Below are the code and all the weights of a small trained network. Each question names an input and a target symbol and asks about switching units off, where a switched-off unit gives its printed mean instead of its output.

import numpy as np


def w(rows, s, z=0):
    codes = np.array(rows[::2]) - 128.0
    scale = np.full(codes.shape[1], s)
    scale[-1] = z or s
    return codes * scale


def f(y):
    return np.maximum(y, 0)


def softmax(a):
    e = np.exp(a - a.max(-1, keepdims=True))
    return e / e.sum(-1, keepdims=True)


def log_softmax(a):
    a = a - a.max(-1, keepdims=True)
    return a - np.log(np.exp(a).sum(-1, keepdims=True))


def net(x, mask):
    ids = ['αδεηθλμξπστφψ'.index(c) for c in x.split()]
    T = len(ids)
    res = E[ids] + P[:T]
    q, k, v = (res @ M[0].T for M in (Q, K, V))
    z = softmax(np.where(np.tri(T) > 0, q @ k.T / 2**0.5, -1e9)) @ v
    res = res + np.where(mask[0], z, O[0][:, -1]) @ O[0][:, :-1]
    y = f(res @ A[0][:, :-1].T + A[0][:, -1])
    res = res + np.where(mask[1:17], y, B[0][:, -1]) @ B[0][:, :-1]
    return log_softmax(res[-1] @ U[:, :-1].T + U[:, -1])


Q, K, V, O, A, B = {}, {}, {}, {}, {}, {}
E = w([
[119,153,82,118,121,191,113,149,147,154,66,124],'α',
[129,98,243,202,158,101,133,155,104,144,118,11],'δ',
[145,87,196,135,165,113,99,110,161,113,103,85],'ε',
[204,149,81,164,218,197,88,80,186,82,44,74],'η',
[99,130,175,132,107,91,89,165,160,224,78,78],'θ',
[88,92,166,74,157,182,106,143,147,113,143,154],'λ',
[84,114,177,67,157,125,2,29,120,123,150,167],'μ',
[133,178,77,157,120,156,91,81,90,126,81,75],'ξ',
[99,122,158,147,53,146,123,166,100,152,97,105],'π',
[84,141,147,126,155,161,76,75,53,102,192,115],'σ',
[149,80,118,76,111,170,123,173,228,120,95,196],'τ',
[122,192,133,222,112,143,114,104,25,149,104,29],'φ',
[136,148,124,140,149,124,101,118,143,150,81,84],'ψ',
],0.017)
P = w([
[92,135,121,105,118,132,249,75,88,132,136,89],'0',
[143,199,149,92,106,78,55,211,127,100,160,106],'1',
[114,135,137,207,159,131,201,102,150,181,137,158],'2',
[140,38,52,142,145,96,106,164,1,192,107,120],'3',
[101,83,154,200,121,88,174,131,205,140,131,176],'4',
[217,172,186,114,78,202,47,151,79,96,156,35],'5',
[112,115,132,220,143,126,150,112,182,159,129,144],'6',
[170,175,207,82,154,118,81,192,35,72,74,136],'7',
[103,85,105,206,121,173,147,123,190,123,122,129],'8',
[126,44,49,149,196,50,87,159,13,123,84,140],'9',
[111,42,94,197,86,187,146,124,205,102,94,76],'10',
],0.014)
Q[0] = w([
[105,243,143,129,65,139,157,79,255,104,249,84],'H0',
[85,6,28,163,176,62,181,110,60,185,116,178],'H0',
],0.0075)
K[0] = w([
[52,58,42,169,166,94,192,57,167,194,174,138],'H0',
[112,255,191,88,171,49,179,163,124,65,103,185],'H0',
],0.0086)
V[0] = w([
[133,186,1,156,82,161,95,75,71,92,149,172],'H0',
[224,98,121,93,209,75,137,122,172,51,194,182],'H0',
],0.0085)
O[0] = w([
[86,83,86,132,143,25,124,177,197,23,102,202,12],'H0',
[56,181,136,99,104,192,107,192,160,45,41,1,1],'H0',
],0.014,0.0045)
A[0] = w([
[166,192,154,35,90,182,119,143,111,122,130,86,2],'N0',
[151,184,158,33,111,150,62,193,105,79,111,65,181],'N1',
[79,173,163,164,122,180,129,125,144,153,120,125,161],'N2',
[70,217,135,80,71,100,74,187,159,37,108,56,108],'N3',
[175,199,110,66,116,171,109,103,102,149,128,95,188],'N4',
[134,62,113,149,130,144,125,60,167,165,166,136,145],'N5',
[159,118,100,96,125,117,54,209,104,123,150,94,217],'N6',
[149,124,171,100,136,180,132,80,104,192,160,141,63],'N7',
[135,103,89,147,169,69,34,241,104,93,125,125,137],'N8',
[208,143,139,70,118,124,142,80,118,84,138,149,215],'N9',
[142,102,145,152,135,156,82,120,131,150,70,133,185],'N10',
[35,153,89,195,124,118,187,63,169,152,165,132,184],'N11',
[134,147,129,118,106,134,254,76,152,163,140,102,113],'N12',
[132,135,164,102,146,168,109,141,186,162,126,69,84],'N13',
[122,152,136,192,105,147,130,72,182,203,146,143,146],'N14',
[41,132,124,133,149,87,49,175,107,52,125,152,115],'N15',
],0.0091,0.0083)
B[0] = w([
[129,201,131,151,103,77,170,10,96,89,88,212,171],'N0',
[113,103,114,215,101,79,123,197,193,178,107,117,202],'N1',
[104,70,98,128,176,79,99,79,145,127,63,193,193],'N2',
[146,33,180,135,254,180,218,72,124,71,83,157,167],'N3',
[83,109,131,104,127,75,190,166,146,144,167,35,226],'N4',
[84,116,117,156,139,166,128,122,185,113,128,170,242],'N5',
[124,188,200,67,187,153,45,152,70,148,115,122,181],'N6',
[193,104,111,163,18,114,148,129,115,98,131,122,251],'N7',
[110,215,90,131,82,162,130,106,92,53,168,154,179],'N8',
[93,132,171,75,135,94,141,166,140,217,116,116,193],'N9',
[117,175,152,99,138,130,146,123,85,126,174,69,217],'N10',
[81,92,181,86,52,188,160,144,158,175,83,66,187],'N11',
[66,164,187,120,202,129,105,166,102,90,166,161,188],'N12',
[151,138,104,170,113,111,105,88,153,91,116,181,184],'N13',
[111,84,103,110,148,181,125,135,109,41,91,106,250],'N14',
[207,106,91,173,55,125,142,158,157,101,93,106,159],'N15',
],0.009,0.016)
U = w([
[104,189,185,113,180,119,86,103,35,129,172,174,255],'α',
[204,155,159,83,85,103,164,83,85,94,113,110,83],'δ',
[147,182,134,217,41,80,119,122,150,163,108,118,77],'ε',
[143,124,141,210,84,165,107,93,170,51,94,133,128],'η',
[209,67,136,114,129,99,143,212,98,156,167,72,77],'θ',
[109,114,173,129,126,73,69,254,137,219,173,57,176],'λ',
[113,183,212,98,127,150,69,240,84,122,161,85,159],'μ',
[133,129,65,176,77,42,159,138,126,57,155,135,58],'ξ',
[237,54,116,165,135,80,118,99,87,179,74,150,71],'π',
[122,234,188,81,59,141,80,123,81,52,132,131,113],'σ',
[32,101,242,103,133,119,175,100,148,134,106,111,139],'τ',
[111,111,107,178,173,56,168,102,88,116,168,170,48],'φ',
[149,169,233,34,177,171,66,143,34,168,173,105,198],'ψ',
],0.0063,0.0045)

Each question gives the input, a string of symbols that net reads in full, and the target symbol t.
The units are the heads (2 rows each of Q, K, V and O) and the neurons (one row each of A and B). Each row of codes is followed by its name. A weight is (code - 128) times the scale printed after its matrix; where a second scale follows, it is the last column's (O, A, B and U).
mask holds one flag per unit, heads first, then neurons. A switched-off unit (its flag False) gives its mean, the last column of its rows in O or B, instead of its output. The means were averaged over made-up inputs and are rounded, as every weight is.
A unit's drop is (log p(t) with every unit on - log p(t) with that unit switched off) / (log p(t) with every unit on - log p(t) with every unit switched off).
The circuit of an input: a set's keep is (log p(t) with only the set's units on - log p(t) with every unit switched off) / (log p(t) with every unit on - log p(t) with every unit switched off). Starting from the 12 units with the biggest drops (on a tie, the unit counted first), units are removed one at a time, each time the one whose removal leaves the highest keep (on an exact tie, the one counted first), for as long as the keep stays at least 0.8.
units of the circuit, in order: the units of the circuit, biggest drop first
unit that matters most: the unit with the biggest drop
top k neurons: the k neurons with the biggest drops, biggest first
input τ λ τ ψ τ α λ, target η: top 3 neurons -> N9, N13, N6
input π σ τ φ, target σ: units of the circuit, in order -> H0, N8, N6
input ε τ τ τ ε η, target τ: units of the circuit, in order -> H0, N3, N4
input ε μ τ δ, target μ: top 2 neurons -> N6, N8
input ε φ τ α μ τ σ θ, target τ: units of the circuit, in order -> H0, N3
input θ π φ α φ η θ μ, target η: top 2 neurons -> N15, N3
input ε μ η τ η ε η τ μ α, target τ: top 4 neurons -> N3, N0, N4, N1
input θ λ ξ τ, target λ: top neuron -> N1
input η α α ξ δ ξ η θ ε θ, target θ: units of the circuit, in order -> H0, N7, N4, N0
input μ τ ε μ α σ η ψ δ α, target ψ: units of the circuit, in order -> N1, N6, H0
input ψ λ ξ σ α δ δ θ α η θ, target η: units of the circuit, in order -> N4, N9
input τ π π ξ π η ε ξ ε σ, target ξ: units of the circuit, in order -> H0, N15
input φ ψ δ μ σ τ η τ, target τ: units of the circuit, in order -> H0, N3
input ε μ θ τ π ξ, target τ: units of the circuit, in order -> H0, N3, N4
input η η η τ, target η: units of the circuit, in order -> H0, N15
input α ε σ ψ, target ε: units of the circuit, in order -> H0, N0, N1
input τ η ε ε η η φ λ π η, target λ: units of the circuit, in order -> H0, N1, N4
input ε π δ τ φ η μ τ τ ψ, target τ: units of the circuit, in order -> H0, N3
input η ε θ θ η τ θ π λ ξ, target π: top 3 neurons -> N7, N12, N8
input ε η τ ε θ σ η σ, target σ: top 2 neurons -> N8, N15
input α π ξ η θ θ, target η: top 4 neurons -> N3, N15, N8, N1
input τ η μ δ η δ λ ψ τ φ, target ψ: unit that matters most -> N1
input φ δ η η ξ ε, target η: unit that matters most -> H0
input π θ δ δ, target θ: top 3 neurons -> N7, N4, N0
input τ π δ τ μ δ, target τ: top 2 neurons -> N3, N7
input η λ δ τ ψ ψ η δ δ, target η: top 2 neurons -> N9, N13
